Here is a tiny trained network, its code and every weight. The questions are about switching its units off for an input and a class, where a switched-off unit gives its printed mean instead of its output.

import numpy as np


def w(rows, s, z=0):
    codes = np.array(rows[::2]) - 128.0
    scale = np.full(codes.shape[1], s)
    scale[-1] = z or s
    return codes * scale


def norm(h):
    return h / np.sqrt((h * h).mean(-1, keepdims=True) + 1e-5)


def f(y):
    return y / 2 * (1 + np.tanh(0.7978845608 * (y + 0.044715 * y**3)))


def log_softmax(a):
    a = a - a.max(-1, keepdims=True)
    return a - np.log(np.exp(a).sum(-1, keepdims=True))


def net(x, mask):
    res = np.array(x, float).reshape(1, 3) / 4 @ E
    u = 0
    for l in range(2):
        y = f(norm(res) @ A[l][:, :-1].T + A[l][:, -1])
        res = res + np.where(mask[u : u + 9], y, B[l][:, -1]) @ B[l][:, :-1]
        u += 9
    return log_softmax(norm(res)[-1] @ U[:, :-1].T + U[:, -1])


A, B = {}, {}
E = w([
[39,197,103,94,145,155,130,91],'x0',
[146,161,205,172,139,124,147,4],'x1',
[187,137,111,51,201,149,56,82],'x2',
],0.012)
A[0] = w([
[158,54,3,142,114,146,71,142,135],'0.n1',
[26,228,79,93,172,132,146,95,24],'0.n2',
[97,142,28,112,102,133,139,197,105],'0.n3',
[156,85,77,44,103,64,90,80,87],'0.n4',
[74,154,143,81,4,109,63,87,114],'0.n5',
[144,102,170,199,206,120,167,81,2],'0.n6',
[112,157,135,185,113,104,205,195,133],'0.n7',
[85,88,235,164,89,156,99,45,111],'0.n8',
[185,131,102,84,177,168,59,77,119],'0.n9',
],0.0066)
B[0] = w([
[85,113,159,80,128,90,98,101,212],'0.n1',
[156,121,139,119,114,212,255,78,192],'0.n2',
[58,60,92,105,95,105,84,83,223],'0.n3',
[139,105,147,175,185,123,159,137,154],'0.n4',
[240,115,87,171,65,170,164,144,144],'0.n5',
[84,84,94,109,68,113,56,105,136],'0.n6',
[146,144,141,106,252,83,117,110,215],'0.n7',
[67,49,59,93,121,126,109,132,224],'0.n8',
[122,149,58,139,159,54,168,116,254],'0.n9',
],0.0099,0.0044)
A[1] = w([
[58,154,111,139,128,85,94,73,105],'1.n1',
[114,164,191,170,109,121,101,25,69],'1.n2',
[170,156,94,96,182,197,42,88,168],'1.n3',
[174,69,174,83,75,74,90,182,110],'1.n4',
[77,120,159,174,117,137,189,154,132],'1.n5',
[43,173,158,206,79,67,136,160,87],'1.n6',
[246,77,115,158,91,106,133,139,1],'1.n7',
[49,235,117,93,117,189,113,185,157],'1.n8',
[135,100,196,150,180,95,143,63,136],'1.n9',
],0.012,0.0064)
B[1] = w([
[166,119,93,118,110,131,157,87,223],'1.n1',
[89,69,138,138,105,149,57,248,204],'1.n2',
[163,129,178,165,130,93,123,167,242],'1.n3',
[115,159,135,141,102,169,136,94,204],'1.n4',
[182,156,126,114,164,110,112,115,199],'1.n5',
[180,134,147,103,181,86,94,139,199],'1.n6',
[100,166,165,162,132,207,167,135,158],'1.n7',
[130,131,194,175,100,162,112,144,194],'1.n8',
[100,146,102,89,106,129,143,120,253],'1.n9',
],0.018,0.0073)
U = w([
[215,174,158,104,240,15,102,160,178],'0',
[44,5,83,81,39,124,6,188,158],'1',
[119,210,207,175,95,251,190,129,136],'2',
[111,159,14,92,107,126,206,29,254],'3',
[79,100,70,237,182,116,123,104,11],'4',
[81,94,80,157,202,147,136,124,20],'5',
[85,102,69,206,187,130,120,113,3],'6',
],0.017,0.0069)

Each question gives the input, the list of numbers given to net, and the class t.
The units are the neurons (one row each of A and B). Each row of codes is followed by its name. A weight is (code - 128) times the scale printed after its matrix; where a second scale follows, it is the last column's (A, B and U).
mask holds one flag per neuron, layer by layer. A switched-off neuron (its flag False) gives its mean, the last column of its row in B, instead of its output. The means were averaged over made-up inputs and are rounded, as every weight is.
A unit's drop is (log p(t) with every unit on - log p(t) with that unit switched off) / (log p(t) with every unit on - log p(t) with every unit switched off).
The circuit of an input: a set's keep is (log p(t) with only the set's units on - log p(t) with every unit switched off) / (log p(t) with every unit on - log p(t) with every unit switched off). Starting from the 12 units with the biggest drops (on a tie, the unit counted first), units are removed one at a time, each time the one whose removal leaves the highest keep (on an exact tie, the one counted first), for as long as the keep stays at least 0.8.
circuit, biggest first: the units of the circuit, biggest drop first
most important unit: the unit with the biggest drop
top k neurons: the k neurons with the biggest drops, biggest first
k most important neurons of layer l: the k neurons of layer l with the biggest drops, biggest first
drop of u: that unit's drop, to one decimal
input [-3,-1,-3], class 3: circuit, biggest first	[1.n3 1.n2]
input [6,3,-8], class 0: most important unit	1.n6
input [3,7,6], class 1: 3 most important neurons of layer 1	[1.n2 1.n5 1.n6]
input [3,0,-3], class 3: 2 most important neurons of layer 0	[0.n2 0.n7]
input [-4,0,3], class 2: top 2 neurons	[0.n7 1.n7]
input [8,-6,7], class 2: 4 most important neurons of layer 1	[1.n8 1.n6 1.n5 1.n2]
input [4,-3,2], class 2: 2 most important neurons of layer 1	[1.n8 1.n2]
input [-3,-2,3], class 3: top 2 neurons	[1.n2 0.n1]
input [4,-1,-1], class 2: 2 most important neurons of layer 0	[0.n9 0.n8]
input [-5,-2,-5], class 0: top 2 neurons	[1.n6 0.n5]
input [-1,-1,-3], class 3: top 2 neurons	[0.n7 1.n3]
input [-6,6,-4], class 1: top 2 neurons	[1.n2 0.n5]
input [-5,5,2], class 1: 2 most important neurons of layer 0	[0.n5 0.n6]
input [-4,6,4], class 1: most important unit	1.n2
input [-3,2,-2], class 3: top 2 neurons	[0.n8 0.n5]
input [-5,-4,-5], class 0: 2 most important neurons of layer 0	[0.n5 0.n8]
input [8,-4,-6], class 2: top 2 neurons	[1.n8 0.n2]
input [1,8,2], class 1: drop of 1.n2	0.7
input [7,0,-1], class 2: drop of 1.n8	0.1
input [2,0,-1], class 3: most important unit	0.n2
input [0,8,-2], class 1: drop of 0.n1	0.0
